| -9 |  1 | -3 | 13 |  1 |  9 | 13 | -> gagu
|  -77 | -869 |  -23 |   10 |   18 |  -79 |  -84 | -> genel
|  86 | 330 | 126 | -96 | -24 |  -9 | -33 | -> kedu
|  86 | 331 | -12 |  25 |  10 | -18 | -14 | -> gere
| -21 | -15 |  10 |  28 |   3 |  10 |  18 | -> sise
| -13 | -24 | -11 |  25 |  10 | -18 | -14 | -> gonil
|  -79 | -107 |   17 |   31 |   27 |   41 |   39 | -> Sis
tail: | 331 | -12 |
|  25 |  10 | -18 | -14 |
tail: | -9 |  1 | -3 | 13 |  1 |
|  9 | 13 |
tail: |  86 | 330 |
| 126 | -96 | -24 |  -9 | -33 |
tail: |  -79 | -107 |   17 |   31 |   27 |
| 41 | 39 |

|  162 | -156 |   71 |  300 | -361 | -102 |   14 |  -76 |  -15 |  -59 | -> guto
| -377 | -142 |  163 | -121 |  147 |   24 |  -21 |   65 |   16 |  227 | -> Zipal
| -269 | -153 |   71 |  300 |  138 |  204 | -170 | -514 |  121 | -133 | -> Zep
| -437 |   -3 | -572 |  125 |   -5 |  241 |  127 | -124 |  423 |  111 | -> Kezis
|  732 | -436 | -341 |  203 | -114 | -537 |   22 |  -52 |  283 | -243 | -> kufo
| -268 | -153 | -159 |   15 |  -96 |  509 |  -27 | -125 |   16 |  228 | -> pazu
| -142 | -326 | -228 |  -69 |   36 | -139 | -159 |   49 |   48 |    6 | -> Sune
| -401 |  467 | -101 | -180 |  -13 | -195 |  -60 |  287 | -147 |  143 | -> Fekiv
|  366 | -699 | -798 | -174 |   53 |   99 | -145 | -125 |  423 |   95 | -> Fitet
| -312 | -157 |   71 |  115 |  139 |  397 |   55 |  103 |  -95 |  -22 | -> Fupa
|  -16 |  -86 | -458 |   47 |  -92 | -151 |  -52 |   71 |  189 |  102 | -> Gel
| -608 |  549 |  328 |   99 | -360 | -102 |  -35 |  631 |  186 | -126 | -> turo
tail: | -268 | -153 |
| -159 |   15 |  -96 |  509 |  -27 | -125 |   16 |  228 |
tail: |  71 | 300 | 138 | 204 |
| -170 | -514 |  121 | -133 |
tail: | -156 |   71 |
|  300 | -361 | -102 |   14 |  -76 |  -15 |  -59 |
tail: | -153 |   71 |  300 |
|  138 |  204 | -170 | -514 |  121 | -133 |
tail: | -124 |  423 |
| 111 |
tail: | -360 | -102 |
|  -35 |  631 |  186 | -126 |
tail: | -798 | -174 |   53 |   99 |
| -145 | -125 |  423 |   95 |

|  -40 | -288 | -253 |   55 |  518 |  660 |   26 | = gek
|  -40 | -288 | -253 |   55 |  518 |  660 |   -8 | = fita
|  -40 | -288 | -253 |   55 |  518 |  661 |   -8 | = nukip
|  -41 | -288 | -253 |   56 |  518 |  659 |   -8 | = Retom
which: |  -40 | -288 | -253 |   55 |  518 |  660 |   -8 |
fita
tail: | -253 |   56 |
| 518 | 659 |  -8 |
tail: |  -41 | -288 | -253 |
|  56 | 518 | 659 |  -8 |
tail: |  -41 | -288 |
| -253 |   56 |  518 |  659 |   -8 |
which: |  -40 | -288 | -253 |   55 |  518 |  661 |   -8 |
nukip
which: |  -40 | -288 | -253 |   55 |  518 |  660 |   26 |
gek

|  285 | -476 |  282 |  224 | -646 |  124 | -166 |   88 |   93 | -180 |  -87 |  153 | -378 | -241 | -194 |  181 | -197 | -290 |  -77 |   15 | -234 | -390 |  190 |  -85 |   84 |  -76 | -349 | -316 |   19 |  rimu
| -550 | -201 |  163 | -272 | -646 |  123 |  -43 |   88 |   93 | -179 |   23 | -400 |   93 | -206 | -372 |  144 |  -13 | -290 |  -76 |   69 |  113 | -262 | -161 | -241 | -186 |  -95 | -286 | -378 | -316 |  vorun
| -550 | -201 |  163 | -272 | -646 |  123 |  -43 |  140 |   90 | -284 |   23 | -400 |   93 | -206 | -372 |  144 |  -13 |  171 |  -57 |   69 |  113 | -262 | -161 | -241 | -186 |  -95 | -349 | -316 |   19 |  gukan
tail: | -378 | -241 |
| -194 |  181 | -197 | -290 |  -77 |   15 | -234 | -390 |  190 |  -85 |   84 |  -76 | -349 | -316 |   19 |
tail: | -290 |  -77 |
|   15 | -234 | -390 |  190 |  -85 |   84 |  -76 | -349 | -316 |   19 |
tail: |   88 |   93 | -180 |
|  -87 |  153 | -378 | -241 | -194 |  181 | -197 | -290 |  -77 |   15 | -234 | -390 |  190 |  -85 |   84 |  -76 | -349 | -316 |   19 |

